Each row has a name. Each question is about the rows just above it.

kog: [ 33  35   0  -6 -26  32  18   6  32  -6   8  31   3  -9 -17 -10  -9  23
  11  35  10   6  39]
mem: [-31 -89  20  -3 -13   8  18  25 -29  10  56  34   3 -29 -36  -2   5  16
 -12 -37   1   8   7]
Gad: [ 31  86 -18   3  13   9  -9 -12  28 -14 -40 -30   3  25  28  -2  -9  -3
  11  39   1 -13   6]
ren: [-41  58 -21  25 109   1 -12  40 -20 -51  11 -85 -15  42  31  15 -41   2
 -37 -17 -21 -73 -44]
Biku: [ 16 -44  19 -24  16  13  18 -29  28  43  -3  16  13 -40 -32 -16 -26  16
  32  31  65  65  48]
sepa: [ 26  84  -3  -5 -24  45  18   6  54 -12   1  25   3  -5 -15 -15 -10  29
  15  89  13   4  51]
reta: [ 31  28   0  -6 -26  32  18   6  28  -5  11  35   3 -13 -18 -10  -9  24
  11  48   9   7  38]
kam: [ 54  84  -3  -5 -24  45  18   6  54 -12   1  25   3  -5 -15 -15 -10  29
  15  89  13   4  51]
kila: [-41  58 -21  25 109   1 -12  40 -16 -51  11 -85 -15  42  31  15  29   2
 -37 -17 -21 -73 -44]
gare: [ 39  99 -19   1   3  12  -9 -20  38 -12 -50 -26   3  25  30  -2  -9  -3
  13  52  52  -7   8]
gof: [-27   7   2  -1  41  44  25  77  -8 -29  88  12  -6  -9 -33  -2  22  46
 -32  17   1 -35  12]
The value that kila holds more than once:	[-21]
Repeated in gof:	[12]
Which row holds [-31 -89  20  -3 -13   8  18  25 -29  10  56  34   3 -29 -36  -2   5  16
 -12 -37   1   8   7]?	mem
Whose row is [ 31  28   0  -6 -26  32  18   6  28  -5  11  35   3 -13 -18 -10  -9  24
  11  48   9   7  38]?	reta

Rur: [ 27 -38 -65 -64 -65 -25 -17 -52 -19  45   3 -30  18  -8  17 -38 -17 -13
  -5  -1 -38 -62  35  79  89  85  67  11 -58  39   2  43  54  28  16  33
 -77 -33 -40 -52 -38 -63 -97 -35  23]
piti: [-54 -53  20  -2  44 -23  11 -11 -29 -25 -25 -59 -41 -33  10  44 -28 -72
 -74 -87 -43  46  24  85  89  33  69  71  31  82  91  63  76 -17 -71  20
   7 -22 -78  35  44  48  62  40  45]
tul: [-45  38 -26 -49 -54 -42 -42  29 -64 -78  16 -12 -69 -38 -43  15  35   4
  22  23  37  25  28  73 102  73  25  68  57  20 -56 -79 -35 -12 -15  15
  57  72  34 -12  36  11 -24  -9  12]
deba: [ 16 -43  -6 -10  43  29 -44   8  18  91  38  21  71  10  43  13   6  26
   7   6  56  -3   7 -50 -33 -48 -23   0  49  67  58 -14 -20  29   6  15
  59  86  65 105  77  28 -42 -43 -21]
Kede: [-23 -62 -53 -49 -16  39   7 -68  41  39  45  64 -49  -4  28  69   5  17
   5  22  41  51 -23  -8  -5  40  18 -14  58  -2 -25 -55 -33 -75  18 -40
 -44 -11  21  27  25 -21 -57  39   6]
tura: [ -55  -67  -56  -45   18   -2  -23  -28    1  -42  -41  -73  -70  -71
  -34  -36    9  -59    6  -93  -48  -20  -19   10  -11  -50    8   12
  -25  -69 -104  -39    4   36   36  -16  -34  -25  -16  -27  -37   36
   65   46    5]
rupe: [ 37  39  16  -6  70  51  62  57 -39 -19 -16  35  28  29  30  53 -36 -91
 -79 -47 -14 -76 -83 -48 -30 -50  -9 -35  19 -45  17  35  64  35  33 -12
 -44 -51  31  73  39 -46 -42  -2  18]
pusad: [ -36   13   18    6   24  -70  -86  -27   29   48   23   76   77   37
  -32   17   28  -21  -78   -1  -53  -89  -74   -1  -12  -11   -8   22
   12  -89 -111  -81  -81  -24   -1   47   32    3    5    5   70   32
   55  -22  -37]
sus: [-54 -65 -62 -64 -22  48  14  -2  42   9  27  70  30 -53 -56 -52 -18 -17
 -27 -62  10  27 -31 -31  17  36  88  62  10 -19  18 -28 -67 -85 -63  38
 -41  49  10  -9 -53 -45 -68  -1 -28]
zut: [ 37  49 -57  -8 -61 -54  49  54  -7 -97 -32 -36   9 -11 -13 -56  24 -24
 -81 -64 -58 -77 -72 -64 -38 -47 -23 -37 -18 -37  32  34 -19   3   2 -25
  -2  60  56 -22 -34 -49  15 -39  11]
zor: [  -7   10  -13  -52  -54  -38  -85 -101    4   36  -33  -91  -79   41
   41  -17  -38   28   23   23   60   21    3   14   81   65   83  -44
  -56   40   26  -15  -24  -91  -82  -40  -63  -72  -81    9   37  -40
  -38  -20  -23]
Which row holds [-54 -53  20  -2  44 -23  11 -11 -29 -25 -25 -59 -41 -33  10  44 -28 -72
 -74 -87 -43  46  24  85  89  33  69  71  31  82  91  63  76 -17 -71  20
   7 -22 -78  35  44  48  62  40  45]?	piti
Whose row is [ 37  49 -57  -8 -61 -54  49  54  -7 -97 -32 -36   9 -11 -13 -56  24 -24
 -81 -64 -58 -77 -72 -64 -38 -47 -23 -37 -18 -37  32  34 -19   3   2 -25
  -2  60  56 -22 -34 -49  15 -39  11]?	zut

mulod: [  0   3 -17 -60 -52 -18 -23 -22 -38 -26 -20   1  -2 -17  28]
ralel: [ -1   1  -3 -15 -12  -3  -6  -4 -10  -6  -5  -1  -1  -4 -15]
bibu: [ -47   13  -20 -121 -111  -16  -31  -18  -80  -39  -21   11    7  -18
   16]
kes: [ -47   13  -20 -121 -111  -16  -31  -18  -80  -39  -21   11    7  -39
   46]
Which value appears more than once in bibu?	[-18]
Number of entries in [ -47   13  -20 -121 -111  -16  -31  -18  -80  -39  -21   11]:	12
Count the entries of [  0   3 -17 -60 -52 -18 -23 -22 -38 -26 -20   1  -2 -17  28]:	15

